Below are the code and all the weights of a small trained network. Each question names an input and a target symbol and asks about switching units off, where a switched-off unit gives its printed mean instead of its output.

import numpy as np


def w(rows, s, z=0):
    codes = np.array(rows[::2]) - 128.0
    scale = np.full(codes.shape[1], s)
    scale[-1] = z or s
    return codes * scale


def f(y):
    return np.maximum(y, 0)


def softmax(a):
    e = np.exp(a - a.max(-1, keepdims=True))
    return e / e.sum(-1, keepdims=True)


def log_softmax(a):
    a = a - a.max(-1, keepdims=True)
    return a - np.log(np.exp(a).sum(-1, keepdims=True))


def net(x, mask):
    ids = ['βδζθλμξσφψω'.index(c) for c in x.split()]
    T = len(ids)
    res = E[ids] + P[:T]
    u = 0
    for l in range(3):
        r = res
        for j in range(2):
            rows = slice(3 * j, 3 * j + 3)
            q, k, v = (r @ M[l][rows].T for M in (Q, K, V))
            z = softmax(np.where(np.tri(T) > 0, q @ k.T / 3**0.5, -1e9)) @ v
            o = O[l][rows]
            res = res + np.where(mask[u + j], z, o[:, -1]) @ o[:, :-1]
        u += 2
        y = f(res @ A[l][:, :-1].T + A[l][:, -1])
        res = res + np.where(mask[u : u + 16], y, B[l][:, -1]) @ B[l][:, :-1]
        u += 16
    return log_softmax(res[-1] @ U[:, :-1].T + U[:, -1])


Q, K, V, O, A, B = {}, {}, {}, {}, {}, {}
E = w([
[96,60,73],'β',
[110,104,129],'δ',
[137,148,6],'ζ',
[108,97,170],'θ',
[143,64,186],'λ',
[156,130,135],'μ',
[179,94,166],'ξ',
[147,117,164],'σ',
[252,117,213],'φ',
[161,171,105],'ψ',
[139,210,112],'ω',
],0.019)
P = w([
[118,143,131],'0',
[81,248,159],'1',
[150,108,96],'2',
[57,200,172],'3',
[169,100,78],'4',
[51,182,171],'5',
[181,91,63],'6',
],0.014)
Q[0] = w([
[235,101,136],'L0H0',
[219,72,151],'L0H0',
[28,131,108],'L0H0',
[254,144,165],'L0H1',
[192,154,33],'L0H1',
[96,102,138],'L0H1',
],0.0088)
K[0] = w([
[189,112,174],'L0H0',
[134,145,214],'L0H0',
[115,155,107],'L0H0',
[193,169,167],'L0H1',
[197,110,5],'L0H1',
[77,96,142],'L0H1',
],0.011)
V[0] = w([
[239,250,216],'L0H0',
[225,196,161],'L0H0',
[193,64,52],'L0H0',
[189,36,63],'L0H1',
[3,139,207],'L0H1',
[36,155,221],'L0H1',
],0.0075)
O[0] = w([
[179,134,176,254],'L0H0',
[130,158,2,210],'L0H0',
[193,68,176,108],'L0H0',
[123,108,210,100],'L0H1',
[114,174,138,93],'L0H1',
[149,151,141,113],'L0H1',
],0.0083,0.0059)
A[0] = w([
[107,159,126,178],'L0N0',
[171,108,151,168],'L0N1',
[115,143,112,208],'L0N2',
[107,163,151,189],'L0N3',
[138,125,108,131],'L0N4',
[95,164,80,221],'L0N5',
[158,143,165,162],'L0N6',
[143,159,34,230],'L0N7',
[123,82,127,183],'L0N8',
[141,132,92,81],'L0N9',
[161,116,92,227],'L0N10',
[128,177,169,175],'L0N11',
[102,169,61,142],'L0N12',
[67,125,65,210],'L0N13',
[135,254,137,140],'L0N14',
[27,135,103,255],'L0N15',
],0.013,0.0028)
B[0] = w([
[93,125,55,167],'L0N0',
[59,153,113,170],'L0N1',
[139,98,124,160],'L0N2',
[100,124,45,170],'L0N3',
[123,108,253,147],'L0N4',
[163,94,125,192],'L0N5',
[123,66,2,160],'L0N6',
[108,93,117,219],'L0N7',
[99,126,94,156],'L0N8',
[159,116,190,151],'L0N9',
[176,75,181,189],'L0N10',
[32,137,114,178],'L0N11',
[186,80,204,191],'L0N12',
[89,59,79,174],'L0N13',
[39,163,135,251],'L0N14',
[175,71,94,179],'L0N15',
],0.0067,0.012)
Q[1] = w([
[42,33,135],'L1H0',
[223,142,6],'L1H0',
[122,46,76],'L1H0',
[88,126,44],'L1H1',
[86,144,75],'L1H1',
[100,254,117],'L1H1',
],0.0068)
K[1] = w([
[74,2,104],'L1H0',
[133,35,33],'L1H0',
[241,115,2],'L1H0',
[127,157,218],'L1H1',
[240,166,173],'L1H1',
[70,130,243],'L1H1',
],0.0081)
V[1] = w([
[130,106,124],'L1H0',
[128,2,124],'L1H0',
[10,9,51],'L1H0',
[88,98,120],'L1H1',
[195,50,66],'L1H1',
[170,44,115],'L1H1',
],0.0098)
O[1] = w([
[73,203,161,143],'L1H0',
[174,216,31,209],'L1H0',
[28,200,72,254],'L1H0',
[112,94,2,150],'L1H1',
[152,219,120,175],'L1H1',
[172,116,74,165],'L1H1',
],0.0052,0.021)
A[1] = w([
[197,124,128,46],'L1N0',
[82,121,142,95],'L1N1',
[180,136,77,107],'L1N2',
[94,239,122,67],'L1N3',
[88,185,97,95],'L1N4',
[99,93,107,102],'L1N5',
[148,84,162,64],'L1N6',
[110,188,188,174],'L1N7',
[148,175,110,179],'L1N8',
[81,139,85,177],'L1N9',
[170,40,123,3],'L1N10',
[11,169,178,174],'L1N11',
[128,76,132,92],'L1N12',
[178,174,57,106],'L1N13',
[151,206,93,107],'L1N14',
[54,163,153,152],'L1N15',
],0.011,0.0025)
B[1] = w([
[196,167,122,143],'L1N0',
[136,101,132,155],'L1N1',
[83,66,205,189],'L1N2',
[148,118,139,249],'L1N3',
[109,135,149,250],'L1N4',
[166,130,130,157],'L1N5',
[99,137,166,130],'L1N6',
[2,215,138,143],'L1N7',
[133,88,162,182],'L1N8',
[67,158,118,245],'L1N9',
[102,186,176,139],'L1N10',
[127,87,131,225],'L1N11',
[149,145,117,130],'L1N12',
[108,109,185,235],'L1N13',
[95,96,168,221],'L1N14',
[169,77,100,200],'L1N15',
],0.0076,0.021)
Q[2] = w([
[145,195,230],'L2H0',
[82,96,245],'L2H0',
[197,176,115],'L2H0',
[37,53,176],'L2H1',
[129,78,136],'L2H1',
[141,210,121],'L2H1',
],0.011)
K[2] = w([
[158,5,117],'L2H0',
[133,121,196],'L2H0',
[157,60,67],'L2H0',
[111,98,134],'L2H1',
[123,129,114],'L2H1',
[127,116,169],'L2H1',
],0.016)
V[2] = w([
[194,169,187],'L2H0',
[115,132,114],'L2H0',
[149,254,207],'L2H0',
[210,119,136],'L2H1',
[252,92,121],'L2H1',
[117,98,114],'L2H1',
],0.0092)
O[2] = w([
[148,167,156,80],'L2H0',
[90,206,166,135],'L2H0',
[52,153,135,99],'L2H0',
[132,116,122,40],'L2H1',
[154,102,115,4],'L2H1',
[254,89,123,149],'L2H1',
],0.0081,0.041)
A[2] = w([
[100,150,189,152],'L2N0',
[161,80,115,253],'L2N1',
[100,195,166,33],'L2N2',
[173,114,38,126],'L2N3',
[217,126,72,141],'L2N4',
[54,255,159,79],'L2N5',
[167,103,53,109],'L2N6',
[86,149,20,93],'L2N7',
[76,53,115,120],'L2N8',
[159,156,183,44],'L2N9',
[123,110,199,147],'L2N10',
[208,82,126,216],'L2N11',
[96,76,141,100],'L2N12',
[247,102,111,197],'L2N13',
[35,83,122,37],'L2N14',
[57,74,163,105],'L2N15',
],0.01,0.0046)
B[2] = w([
[116,158,95,174],'L2N0',
[174,29,6,141],'L2N1',
[139,11,117,156],'L2N2',
[203,254,63,132],'L2N3',
[107,82,151,134],'L2N4',
[146,123,102,220],'L2N5',
[248,191,54,132],'L2N6',
[154,174,101,193],'L2N7',
[129,177,162,207],'L2N8',
[128,203,84,137],'L2N9',
[203,196,106,154],'L2N10',
[171,77,106,144],'L2N11',
[137,154,133,173],'L2N12',
[162,51,134,145],'L2N13',
[163,126,148,251],'L2N14',
[98,172,204,228],'L2N15',
],0.0065,0.025)
U = w([
[113,195,140,239],'β',
[83,120,119,135],'δ',
[145,147,254,2],'ζ',
[139,170,66,8],'θ',
[167,178,108,78],'λ',
[149,128,132,106],'μ',
[141,73,157,187],'ξ',
[92,62,116,152],'σ',
[205,157,230,59],'φ',
[139,86,154,118],'ψ',
[142,163,69,58],'ω',
],0.011,0.0039)

Each question gives the input, a string of symbols that net reads in full, and the target symbol t.
The units are the heads (3 rows each of Q, K, V and O) and the neurons (one row each of A and B). Each row of codes is followed by its name. A weight is (code - 128) times the scale printed after its matrix; where a second scale follows, it is the last column's (O, A, B and U).
mask holds one flag per unit, layer by layer, with each layer's heads first. A switched-off unit (its flag False) gives its mean, the last column of its rows in O or B, instead of its output. The means were averaged over made-up inputs and are rounded, as every weight is.
A unit's drop is (log p(t) with every unit on - log p(t) with that unit switched off) / (log p(t) with every unit on - log p(t) with every unit switched off).
The circuit of an input: a set's keep is (log p(t) with only the set's units on - log p(t) with every unit switched off) / (log p(t) with every unit on - log p(t) with every unit switched off). Starting from the 12 units with the biggest drops (on a tie, the unit counted first), units are removed one at a time, each time the one whose removal leaves the highest keep (on an exact tie, the one counted first), for as long as the keep stays at least 0.8.
units of the circuit, in order: the units of the circuit, biggest drop first
unit that matters most: the unit with the biggest drop
k most important neurons: the k neurons with the biggest drops, biggest first
k most important neurons of layer l: the k neurons of layer l with the biggest drops, biggest first
input β ψ θ, target β: unit that matters most	L1H0
input ξ ξ ψ ζ ξ, target ζ: 3 most important neurons of layer 1	(L1N2 L1N13 L1N14)
input φ ξ ω, target φ: units of the circuit, in order	(L0H0 L1H0)
input φ μ ξ μ ξ ξ θ, target φ: units of the circuit, in order	(L0N14 L0H0 L1H0 L0N13)
input σ ω σ σ ξ, target ξ: 4 most important neurons	(L0N12 L1N13 L0N14 L1N4)
input σ ψ ψ σ φ φ ξ, target φ: 2 most important neurons	(L1N2 L0N14)
input φ ω σ, target φ: 3 most important neurons	(L0N14 L1N9 L0N12)
input ψ ξ σ λ, target β: 2 most important neurons	(L1N2 L1N13)
input ψ ξ μ φ ξ, target φ: 2 most important neurons of layer 1	(L1N10 L1N15)
input φ μ ψ ψ ζ ω λ, target ζ: 2 most important neurons	(L1N2 L1N13)
input ζ ξ β σ σ ω θ, target β: 3 most important neurons of layer 1	(L1N11 L1N9 L1N15)
input λ ψ φ ζ ω, target ζ: 3 most important neurons of layer 1	(L1N2 L1N13 L1N14)
input ξ λ ζ ζ ξ ξ θ, target ζ: 3 most important neurons of layer 0	(L0N14 L0N11 L0N13)
input θ ω β μ ψ ζ σ, target ζ: unit that matters most	L0N12
input φ ω ξ ω σ, target φ: 3 most important neurons	(L0N14 L1N10 L1N9)
input φ ξ δ σ λ, target φ: 2 most important neurons	(L0N14 L1N9)
input ψ ξ ξ μ ζ μ ξ, target ζ: 2 most important neurons	(L1N2 L1N13)
input δ σ δ ξ ω φ μ, target φ: 3 most important neurons of layer 0	(L0N14 L0N11 L0N10)
input φ σ ω μ σ ω ψ, target φ: 2 most important neurons	(L1N10 L0N14)
input ζ β θ θ δ, target β: unit that matters most	L0H0
input σ σ ω ζ φ ζ σ, target ζ: 4 most important neurons of layer 0	(L0N15 L0N13 L0N1 L0N5)
input σ φ μ, target φ: 2 most important neurons	(L1N10 L1N9)
input ψ λ φ ω σ σ ζ, target ζ: 3 most important neurons	(L1N2 L1N13 L0N14)
input μ φ φ ψ δ, target φ: 2 most important neurons of layer 0	(L0N14 L0N6)
input φ ξ σ θ ζ ξ θ, target ζ: 2 most important neurons of layer 2	(L2N2 L2N7)
input φ λ ξ ξ σ μ ω, target φ: 3 most important neurons of layer 1	(L1N9 L1N10 L1N15)
input ψ ψ ζ ψ μ, target ζ: 2 most important neurons of layer 1	(L1N2 L1N13)
input φ ξ ψ, target φ: 3 most important neurons of layer 1	(L1N10 L1N9 L1N15)
